Each row was made from one walk, in order. Every step used is in the known rows, and no mark comes twice. Write each row's walk.
Known rows:
E Y N T G M X: [  83 -214   94 -320  -36  186  118  284  -57   50  127  -68   54 -125
   71 -108  174  -39  -60 -139   95  -71 -122 -205 -305   62 -147   -7
    4   48  139   67  216  -34   -3  157   68   -5  -52  -14  -77  227
   -8  173 -213  -79 -150  -31   96 -141  149 -478  194  135 -403]
M T K X U: [ 243  -80  144 -128   20   38   32  176   48  103  113  108  -93  -64
  103 -374  201 -296   97 -165   60   81 -127 -225 -127 -160  140  -36
 -240  105   -8  -47  -33  -16  -51  172    6  -74  -51  -51  -13   47
 -207  -18  -26 -221 -234 -129  -71 -210   76 -357   68   32  -28]
M T K X U Y N G: [ 183  -52  109 -214   55   26  122  233   55  147  -61   44  -44 -123
  -42 -240   39 -197  -15 -162   67   12 -191 -287 -288 -134  201  -83
 -327   95  -89  107   95   36 -130   92  -67  -11 -119   15   27  180
 -131   70 -118 -195 -219  -52 -236 -123   60 -472  189   70 -198]
H E D M T G U Y: [ 138 -316  -87 -102  -33  128   68  140  -55 -138  -75   58 -192 -254
  -77 -102  -12   40   37 -114  204   -3 -200 -232  -80  -82  109 -214
 -153  110 -197  -82  171  206 -126  149  -38  -28 -377  -92  -35  193
 -193  173   -6 -133 -209 -158   88 -205  145 -336  528   26 -224]
H E Y K X U T M D: [ -32 -263  219 -449   -4  120  -54  225  134  260   64  197   82 -277
  141 -216  169 -148  307 -189   79  138 -220 -404 -208  -93   93 -281
  -21  146 -116    7  136  -97 -172  208 -116  -95 -277    0 -192  157
  -55 -105   35  -79 -203 -108   -3 -189  206 -463  368  159   14]
H Y N T: [  30 -283   78 -215   35   55   84  151 -125  161  -28 -101   52  -61
   89  -55   -2  -26   11  -46   86  -38 -135 -144  -29  -18 -126  -69
  -58  120   -1   72   37  -49  -46  237   54   86  -92   55   51   89
   47  173 -188 -189 -187  -67   24 -150  -66 -304  214   13 -197]
S D M T: [ 266 -240  146 -117   78  107    2   89  -82  -39  -47  178   74 -149
   16 -124   23   22   -9   19  -70  -34  -21  -41  201 -141  -82 -130
 -105  102  -41 -105  -19  161  -31  175   90 -126 -266   12  129   38
   51   26 -141  -81 -181 -191  -53 -147  228 -211  244  195  -88]
J U Y X: [  44  -90  -75  -23   66  130  114  146   23  -19  -24  -40   66 -187
 -107  145   64   82 -135  -27  252    9   36   37 -339    5  113   48
  -67  -16  -93   63  -19  -96 -114   38   -4   18    0 -191   -8  194
 -103  -24  -51  -48  -28  -22 -140  -20   -7 -154  293 -148  -48]
N G U Y: [  44  -11 -118 -116   40  156  105  138  137   -7  -59    6  -11 -165
 -153   43   -7  109 -158 -167  179   57 -169   28 -203   20   83  -51
 -157   91 -176   88  155   21 -196   72  -16   -1  -74  -41   63  235
 -166   64  -71  -81  -77   58  -80 -120  -89  -75  398   39 -288]
H E J U T: [ 151 -223  -47 -305   90  305   28   49   61  106  -26  -17 -168  -42
   32  -57   58   39   97 -121  106   58 -209  -93 -109  -84  116  -90
 -122  241 -173   11   10  -28  -50  -14  118   66 -262 -124 -135  127
 -116  -24   59 -184 -108  -75 -172 -242  -10 -218  363 -103 -161]
E D N G M T: [ 266 -302    1  -93    0   95  -71  317  -93   14 -111  231   82 -237
  -45 -133   -1   27 -177  -77   23 -103 -234 -128  -60  -48  -25  -28
 -121  211   86  -35   49   58 -198  344  131 -137 -253   33  -22  200
   19  152  -20 -192 -158 -213   30 -140  178 -320  386  232 -280]
G T M X U: [ 115 -163  147 -237   46   50   65  154   40  210  296   85  -75 -144
  120 -158  191   -3  -50 -221  224   77  -82 -158 -219   33  -56  -43
  -11  -39   -6  -35  158   30   11  117  -50 -158 -165    3   35   80
  -93   11  -13 -138 -123  -48  144 -151  207 -247  110  100   33]
J N T M D Y X U: [  25 -414  285 -267 -156  305  -96  257  -57   61   14  114  -46 -322
  121 -158  222   44  122    4  255  113 -186 -169 -265  187 -158 -152
   37  177  121   85 -176   28 -139  250  -32 -108  -76   27   11  172
   68  114 -112  -37 -221 -116  -15   26  105 -371  260  181   97]
K X U Y: [ -21  -71   84  -96   39   13    4  245   80  -28   18   60  130  -49
  -72 -169   37 -122 -101 -185  174   45   -8 -110 -251  -85  -37  -56
 -145   36 -157   20   76  -28  -55   54  -56  -48  -91  -51   -3  197
 -209  -57  -88 -190  -90  -44  -99  -96    3 -206  105  -14  -46]
D H N T: [ 165 -310  113 -266   18  165   41   81 -182  151   60   25   64  -17
   73  -52   16  -52   32 -154  158  -39 -249 -107 -163  -39 -174 -150
 -109  357 -121  -61   14 -143 -116  263  154  120 -135   92   61   98
  -48  112 -166   52 -221   50   42 -163    9 -146  211   41  -84]
J D N G U: [ 116 -265    5  -89  -70  143   30  154   -6  -25  -72   80   22 -246
  -34  -27  -57  168 -100 -107   45   -4 -279   40 -129   64   32   27
 -235  157  -16   22  -25   81 -236  155  -20   50   23   15   28  105
  -10   62  -32  -98  -14  -15  -40 -207 -117 -140  344   45 -179]
J Y X U T: [  73 -106   98 -114  119   10  -15  171  -32  114  -23  107   85 -145
   33   -2  172  -60  -16  -91  245  105  -47 -132 -346   14  135  -15
 -129 -114   12   45  -62  -31 -154  123  -15   27  -37  -42  -98  233
  -95  -23   45 -246  -92 -156  -47   79   35 -365  123  -77   57]
H Y N T M: [  15 -310   99 -312   -3   90   48  186  -99  240   16  -17  -36 -117
  137  -36   34   45   35  -93  146   -8 -158 -159 -118    8 -169 -113
   18  109   68  114  125  -61  -46  217  -15  -55 -201   79   41   37
   76  200 -163 -196 -204  -51   64 -193  -28 -376  246   60 -193]
G X U T M: [  85  -77  191 -256   13  139  -58  181  127  171   82  309  -19 -197
   18 -226  130   -3  122 -267  197   34 -133  -94 -289   86  -43  -71
 -114  122   73   64   90  -34 -119   51 -146 -205 -113  -25  -75  131
  -75  -86   63 -365 -181 -184   -4 -198   99 -328  114  118  -68]
J E D N G M X U Y: [ 124 -270  121 -173  -43   26    4  436 -138  -83  -66   65   61 -276
  -98  -51  -64  -49 -192 -107  208  -68 -186 -123 -425   34  -77  -70
  -80  117 -142  108   77  174 -146  160  -40  -52 -175   13 -126  347
 -219  -20  -43  -53  -44 -161   67  -92  206 -317  344   67 -184]
E H U T M X: [ 152  -94   89 -343   35  296   51   59   56  328  131  173 -176 -199
   73  -50  253   16   52 -208  293 -125 -212 -181 -308  100  -43   22
 -120  182   38   52  226   37 -232   79  -56   -6 -124 -117 -101  107
 -115   53   47 -147 -154  124  121 -326  158 -206  163   43  -86]
H U T K: [ 246  -64    4 -198   33  146  114   -6   16  227   58   65 -112 -143
    5  -77  203 -110  168 -188  105   -7 -173 -215 -148  -40  134   12
 -141  150  -84  -40   26   52 -158   91  -52   78  -55 -179 -115   26
 -182    4  -38 -165 -234  -72 -106 -284   66 -161  193   16 -181]
S N G T K X: [ 302 -171  -26 -156  149  237  221  166   90  121  204   35   44 -116
  -55 -116   84  -89  -44  -71   21   83 -235 -380  -77 -243   50  -92
 -295  283  102 -114   72   38  -79  244   56 -121  -57  -47   46  147
  -70   -8 -121  -32 -199    0 -126 -123   14 -270  249   90 -173]
X U T K: [ 210  -79   91 -152   28   35   56   48   -2  166  120   85  -55  -96
  131 -196  227 -168  178 -164   69   58 -130 -259 -119  -50  156  -49
 -193  109  -71    3   14   56  -25  126    2   62  -67  -49  -77   58
 -201  -47   11 -234 -193 -183 -128 -186   87 -242  124    6 -115]
E U T G: [ 210  -73  -62 -181   43  268   62   36   72   70   71   88 -178 -214
  -74  -35  213   91   55 -195  111  -32 -179 -218  -92   13   29  -38
 -157  135   80   -4   89   29 -196   52  -38   40 -187 -115  -69  163
  -71   82  -15 -259  -94  -62 -160 -236   73 -205  251   98 -336]
N T K X U: [ 240 -160  118 -194    9  125   27  188   29   86   99  137  -40  -30
  118 -291  217 -335   78 -221   84  119 -189 -230 -208  -68   -8  -37
 -273  217   51  -56   16  -27  -93  150   28  -26    0  -10    3   83
 -215   23  -81 -179 -277 -144  -58 -181   -4 -336  103    0  -85]
E K X U T G M D Y: [ 133 -324  256 -216  -93  268   26  184  157   41  123  182   34 -243
  -58 -465  302 -146  243 -260   59  -29 -306 -377 -123   22  -84 -121
  -97  127  171 -135  -13  113 -215  228   62 -129 -148  -86 -183   52
 -108  -46 -148 -194 -215 -143    2 -156  354 -374  286  322 -178]
E Y N T: [  41 -232   55 -250   51   50   42  177  -73   74    4  -59  175  -47
  104   34   24   -9  -42  -36   54   75  -72 -126 -117   26  -87  -95
  -54   99  -43   92   83  -79   21  252   71   33   -5   39   62  219
   80  161 -116 -109 -203  -56 -108 -130  -14 -298  189   49 -227]
E K X U Y N G T M: [ 118 -235   90 -300   90   -6  166  201  143  245  125  117  118 -133
  -76  -42   75  -28  -92 -279  184   77 -233 -219 -344  -34   60 -101
 -209   94  -30   17  239   32 -120  126  -93 -199 -163   74   85  112
  -13   88 -118 -168 -219   29 -127  -69  152 -387  295  170 -137]
Y N G X U T M D: [  74 -166  278 -380  -16  262  -36  240   66  217  -69  383   10 -379
 -107 -246   16  110  138 -211   68  -39 -244 -197 -238  179 -107 -204
 -142  211  109  127   98   49 -271   72 -156 -134 -102   82  -68  183
  120   19   -1 -195 -125 -166 -121 -165  237 -431  225  307 -130]
K X U Y N: [ -57 -156  136 -122   -8   -1   30  267  -22    0  -66   -5  148  -77
  -98 -132  -87  -80  -98 -176  102   22   10 -109 -300  -24  -11  -87
 -151  -14 -158   84   63  -14  -15   38  -59   33  -84  -44    6  194
 -106    7  -96 -162  -58  -48 -176  -75   20 -283   43  -44  -73]
Y K X U T G M D S: [ 200 -140  148 -213  -64  287   14  195   53  132   24  318   48 -236
  -16 -387  232 -154  170 -387  -71  -46  -84 -227 -100   -6    8 -191
 -215  158   99  -69  118   66 -197  149  -62  -46 -366  -71 -221  154
 -130 -204 -170  -73 -151 -299    9  -60  265 -438  273  282 -194]
Y X U T G M D N: [ 157 -330  124  -74  -67  258  -81  273 -139   55   -3  244   99 -333
  -62 -322  206   26  102 -198   25 -168 -158 -273 -220  111  -29  -87
  -59   40  203   20  -41   -1 -204  156   51   64 -184   -9 -207   82
   22   10  -59  -97  -52 -283   28  -75  351 -475  281  228 -196]
T G X U Y: [  -6   48   69  -47   -3   70   83  201  107  -49   96   61   53 -122
 -135 -232   80   27   28 -210  224   13  -40 -153 -242   11  -73  -36
 -181   58  -89   62  110  -11  -91   72 -174  -98    2  -89    0  178
 -184  -19 -143 -219  -74 -104  -82  -82   85 -333  161   24 -208]
H E J S D: [  49 -154   19 -195  127  183    0  258  -77  -25  -99  -24  -24  -22
  -12  -22   23   36  132  -17  -12   23  -66   16   41 -194 -112 -194
   48  365 -213 -152  -58  -15   92  165  111  -35  -89  -30   35   50
  -24   28 -120  -72   20 -180  -90 -124   81 -274  343  -65  -48]
K X U T: [ 123 -123  149 -195   71  116  -72  172   70   98   15  228   46 -115
   24 -257  125 -173   27 -216   94  -17 -124 -146 -172  -42   17  -56
 -186  117   11  -28   21   -3 -137   27   -8    7 -131  -14 -117  187
 -121  -76   28 -319 -148 -139  -87 -193   18 -250   45   69  -26]
N T M D H E Y K X: [  16 -318  220 -470    8  266    6  174   54  242   79  133  173 -188
  139  -97  150 -133  257 -160  200  167 -346 -300 -232 -131 -110 -260
    0  340 -125  -26  166 -190 -195  342   51 -110 -218   29   39   90
  -17  -42 -126  141 -308   11   68 -165  203 -397  473  170  -33]
M X U T K: [ 199   -7  171 -264   62   60  114  108    5  190  167   56  -93 -112
  158 -242  316 -231  163 -138  127   -6 -131 -287 -253   19  151   10
 -137   51  -10   31   53   65  -61   68   -3   74  -19  -66  -98   80
 -206  -66  -12 -177 -143 -103  -28 -219  176 -269   42   34  -54]
S G T M X U Y N: [  23 -147  184 -270   41  -15  141  160  -58  244  169  -46  -19 -153
  -13  -99   88  118 -189 -196  264  -16  -21 -304 -292   37  -13 -103
  -37 -109  -19  112  272   87  -24   56 -157  -53 -238  -25   23  157
  -69   80  -98  -89  -79  -28  -80  -73  261 -383  204   32 -137]
E K X U T G M D Y N: [  91 -408  311 -238 -140  255   54  211   54   69   40  121   53 -267
  -87 -426  173 -104  241 -250  -15  -51 -288 -375 -173   84  -60 -151
 -103   78  174  -74  -28  125 -176  214   57  -44 -139  -80 -176   47
   -5   18 -159 -168 -186 -152  -76 -133  369 -452  224  294 -205]
S N G M D Y X: [ 108 -363   94  -49  -26  410   65  335   30  -19    1   19  132 -304
 -189 -107   49  134  -72  109   65  -26 -126 -285 -148  -37  -98  -89
  -21  202  212  -12  -93   17 -186  307  140 -125 -111  -88  -56  211
   93    4 -143  132  -34  -32   29  131  173 -240  407  232 -128]
H U T G M D: [ 167 -214   76 -194 -101  345    1  110    6  101   41  231  -85 -342
 -155 -198  189   71   98 -293   69 -149 -191 -203  -83   17 -121  -95
  -26  140   36 -103   88  111 -245   77  -41   27 -202 -128 -251   86
 -124   42 -131  -97 -141 -157   10 -254  254 -243  331  224 -319]
G M T K X U Y: [ 151 -111  104 -112  -35   10   60  263  103   31   88   52  -16  -77
  -14 -316  152 -284  -29 -303  122   42  -96 -189 -336 -208  123  -34
 -203    9  -80  -13   86   -7   25  127    6 -157 -160  -93  -60  110
 -369  -88 -102 -260 -283 -163    0 -138  118 -392  212   19 -199]
N G T K X: [ 284  -51  -33 -169  154  181  209   58  115  160  144   63   32 -112
  -28 -158  132 -143  -37 -134   49   32 -297 -280  -64 -191   20   17
 -257  213   19 -145   74   32 -142  198   28 -114   22  -52   95  123
  -76   11 -112 -124 -224  -24  -48 -133   52 -244  235  144 -196]
M X U T: [ 122  -55  194 -257   86   73   10  153   17  153   99  126  -19 -131
  101 -196  220 -127   30 -142  158  -56  -89 -155 -226   69   48   -9
  -89   28  -12   46   66   42  -98   25    1   71 -103  -10 -107  178
 -118  -51   11 -219  -81  -94   -5 -182  134 -206   26   74   -4]
K X U Y N G T M D S: [  58 -235   50 -308   36  204   82  245   50  196  -28  213   80 -204
 -153 -190  -31  100  -95 -335   80   20  -74 -220 -201   26 -175 -320
 -173  146  -55   33  238  113  -94  144 -163 -185 -358   90   71  205
    3  -66 -167   -4 -173  -84  -65  -54  262 -429  371  273  -65]
J D S M T G: [ 269 -205   89 -106    6   91   72    0 -163    4   63  125  -73  -42
  101   -8  164  154  -19 -108   92 -130  -10  -22   86 -168  -51  -51
 -251  210  111 -109   94  198   26  224 -126 -127 -300  -31  -11   69
 -102 -114 -186 -171 -193 -222  -30 -153    5 -380  258  124 -135]
M D Y N G: [  28 -231  175 -178  -21  267   82  126  -27   62 -122  -49   78 -261
 -109 -138  -97  156   32   83  -39  -13 -221 -243   60   82 -154 -136
  -49  125  -47   42  -70  107 -191  287   53   10  -58  -29   93  165
  204  138 -165   57  -35  -14 -168  -31  177 -154  263  263 -154]
D H Y N T G: [  77 -266   84 -188   -6  179  125   76 -162  190   67  -90    1  -58
   66 -132   71   31  138 -122  215  -82 -251 -220  -39  -55 -180  -90
  -86  247  -12   46  108  -40 -105  232  100  158 -160   59   84    8
    3  179 -269 -112 -199   19   22 -182   45 -406  278   44 -293]
T M X K: [  93   49  201 -338   78  103    5  164   -1  215  193  164  -91 -117
  110 -129  198  -51    7  -59  147  -10 -124 -177 -205   44   17  -11
   61   24  -17   81  135  -86  -49  151  -31 -108 -172 -105   56  176
  -74   23  -63  -68  -94   31  -64 -193   88 -254  114  107 -113]
X U T G M D: [ 131 -227  164 -151 -103  233  -57  164  -10   44  101  247  -30 -296
  -27 -315  212   11  107 -268   32  -87 -150 -249  -54   11 -102 -154
  -80   99   48  -54   75  112 -109  109   12   12 -214   -2 -211  120
 -148  -13  -82 -165 -100 -266  -16 -158  275 -323  263  214 -249]

Write each row's walk:
[  19 -325  255 -375  -47  101   60  236 -110  321  152   -9  -71  -62
  178 -197  139  -64  125 -218  342   -8 -188 -169 -339   74 -165  -93
   25  175   14  132  196  -68  -70  141   45   33 -237  114   58  -14
  -83   96 -150 -121 -204   81  206 -216  148 -451  193   46  -43] | D H Y N T M X U
[ 250  -35  161 -301   -9  312   41   64   11  297  200  226 -167 -156
  -82 -248  267 -102  139 -374  257 -183 -306 -209 -319   17   68   48
  -48  191  -50  -41  200  -22 -228   18   48  126 -312 -220 -148  160
 -304  -54 -125 -131 -245   54   11 -285  207 -354  283  130 -368] | D H U T G M X K
[ -19 -193  116 -408  -60  287  115  207   75  173  -44  156   30 -320
 -159  -70  -50   62  101 -298  170   63 -370 -162 -373    5   24 -297
  -78  241 -182   23  179 -153 -450  200  -34  -43 -240   -2   24  125
  -78   16 -187  249 -136  226   23 -196  122 -246  494  216 -159] | T M D H N G U Y K X
[ 157 -161    3 -158   -7   61  144  461   21   46   37  115  122 -151
  -75    7  104  -51 -174 -153  145   48  102 -229 -344  -28  132 -128
 -201  224   -5   54  273  105 -121  240  -36 -113 -391  -67 -114  346
 -229 -136 -155   87  -61 -109   48  112  165 -354  408   82 -140] | E D S N G M X U Y K
[  98   18  126 -202   20   12  154  263  136  140   83   16  103 -169
  -25  -46  122 -126 -143 -205  147    5 -104 -111 -394  -20  172   78
 -156    1 -136   99  236   -3 -179   60  -33  -46 -195  -51  -50  255
 -209  -34 -176  -46  -59  -34   39   89  109 -234  282  124 -265] | N G M X U Y K
[ 208 -103  106 -476  143  118  117  124  -16  382  242  147 -151 -162
   56 -127   81    3  -54 -142   85  -89 -336 -348 -183   -7   11 -123
  -37  162  -31  -43  181 -109 -168  230  -49  -79 -277   31   44  267
    7  142 -114    4 -179  159   41 -189   84 -347  288  216 -174] | H N G T M X K
[ 200  -36  -37 -156   51  163  153   76   40   16  -53   84  -79  -42
  -62  -44   95  -10   25 -373   94   50  -64   28 -154  -77  249 -151
 -283   35   11    4  249   21 -174  175 -106 -142 -452 -174   10  153
 -238 -153 -197 -100 -291 -133  -51 -145   -1 -422  397  131 -316] | D S M T G U Y K X
[ 146 -167  142 -298   95    8  115  225   59  263   51  140  119 -277
   12  -29   69   87  -42 -226   60   86 -198 -242 -217   20   80 -141
 -115  -58  -68   60  209   40 -238  224  -85 -144 -348   53  131   80
   31  -22 -202   38 -123  -65  -62  -84  350 -442  426  194 -128] | S D N G T M X U Y K
[ 290 -329   72 -221  115  230  149   73 -110   72   69  122  185 -125
  -85 -141   25  -12   47 -168  -94  -37 -354 -300   37 -112 -100 -127
 -201  258  115 -156   77   88 -173  354   83 -165 -148  -24  125   10
  -18  -47 -172   19 -276 -130  -75 -220  274 -330  369  335 -268] | S M D N G T K X
[  55 -314  186 -211  -75  151    1  277    3  163   34  154  118 -295
   16 -471  133 -135  272 -306  -72 -108 -277 -403  -63  -35   -8 -150
  -91   46  113    1   53  -36 -288  249    1   25 -340  -25 -231   23
  -62  -46 -211 -199 -145 -216   91 -210  268 -548  347  269 -315] | H Y K X U T G M D N
[  33 -114    3 -238   35  247  -41  275    9  126  -98  257   14 -341
 -176  -85   51  162  -14 -132  130   10 -269 -178 -322  190  136 -170
   -3   23  -10  206   80 -139 -344  218  -37  -48 -202  -55   89  217
   14   76  -56   87 -106   24 -143 -134  137 -396  567  206 -252] | T M D N G U Y X K
[ 192 -262  135 -315  -88  300  163   78  -74  258  -58   84   17 -278
 -187  -21   30   12  153 -313  141   34 -368 -224 -348  -14   -3 -134
 -137  196 -129  -13   94  128 -272  183   61   75 -124 -104  -89   65
 -199   14 -154   38 -248  -16  -80 -113  296 -345  429  119 -322] | J Y N G M D H U T K
[ 306 -212  -10 -124   78  102  118  156   36  168  127   77   65  -83
    2 -323   54 -174   19 -247  -22   58 -318 -321 -120  -85   53  -33
 -319  196    8  -77   42   22 -140  228   32  -56  -95   14   77   62
  -86   21  -70 -145 -214  -80  -64 -161  133 -353  236  145 -182] | D N G T K X U
[  64   30  169 -261   76  141   69  151  -13   88  -19  143   27 -130
 -117 -147    1  -28   38 -191  111  -31 -227 -244 -254   92  -24 -103
 -221   69  -31  149  112 -100 -128  168 -108    1  -69 -102  109  326
  -33  110 -240 -205 -264 -140 -300 -118   -7 -518  232   53 -413] | U Y N T G X K
[   5 -323  173 -197 -159  215   50  233   49   96  187   25  164 -176
    3 -331  135 -154  276 -275  126   87 -225 -330 -193 -205  -19 -182
  -56  290 -197 -117  153 -109 -108  262   56    0 -214  -67 -137   75
 -235 -119 -136  110 -150  -22  127  -58  295 -465  448  119 -175] | T G M D H E Y K X U
[ 138  -62  169 -231  -25   72  118  234   64  101  146   44  -11 -167
   78 -122  256 -184  -38 -304  184   24 -142 -208 -403   29   79   12
 -175  -56  -14   74  243  -11 -154   88  -39   -5 -238  -55  -86  215
 -229   51 -262  -85 -174 -164   49    4  134 -402  256   79 -327] | N T G M X U Y K
[  34 -388  100 -368  -72  397   -4   62  111  166  -25   15 -237 -345
  -63 -100   86  139  239 -146  140   77 -333 -361 -130   48  -97 -258
   40  182  -27  -22    5   52 -180  213  -49 -112 -356 -126  -60   98
  -19    7   65 -110 -175  -50  -11 -222  254 -188  497  163  -79] | H E U T M D Y
[  71 -294  127 -411   60  461  -72  113   94  233  -34  130 -277 -229
    1 -219  157   90  300  -25  155   93 -322 -375 -175   51  149 -190
   70  133  -31   61 -109 -123 -202  155   92  -56 -379 -243  -96  177
   15  -40   52  -68 -198  -40 -195 -175  181 -492  562   64  -72] | H E J U T M D Y X K
[  24 -241  204 -387   -1  288   68   75  118  296   73  200    0 -332
   55 -148  132   -8  327 -239  200   31 -307 -183 -152  -57    6 -184
   11  190  -31   -2   86 -108 -346  176   29  -51 -306 -112  -78  -11
  -78 -152 -120  -81 -218   16  -11 -330  192 -313  443  136  -59] | J U T M D H Y K X
[   7 -164   64 -266  -36  184  177   94  -11  127  -46   -2   91 -268
 -155   15  -77   99   97 -206  115   58 -306 -122 -202   22  109 -260
 -117  216 -335   30   94 -105 -381  273   47  149 -152    0   61  147
  -99   38 -210  302 -104  174  -35 -107  108 -102  528  144 -203] | M D H N G U Y K
[ 146  -86   21 -314   42  228  167  141   66  121 -150   51  -91 -214
  -92  -58   -4  -99   54 -244   59  148 -371 -170 -381   27  209 -104
 -293   17   36   56   58   63 -282   93  -11   34   23  -95  -54  215
 -136   54   -9 -194 -184   -6 -167 -171  -55 -411  239  -23 -278] | J Y N G U T K X
[ 103 -293  124 -231  -28   35  110  236  -62  184   46  -56  -38  -18
  120 -321  100 -300  162 -185   68   48 -178 -313 -170  -80  -22  -73
 -196  174   53   18   23  -50  -60  194   10   68  -31   18  -13   16
 -151   91 -161 -241 -279  -71   25 -213  -31 -509  150  -44 -142] | H Y N T K X U
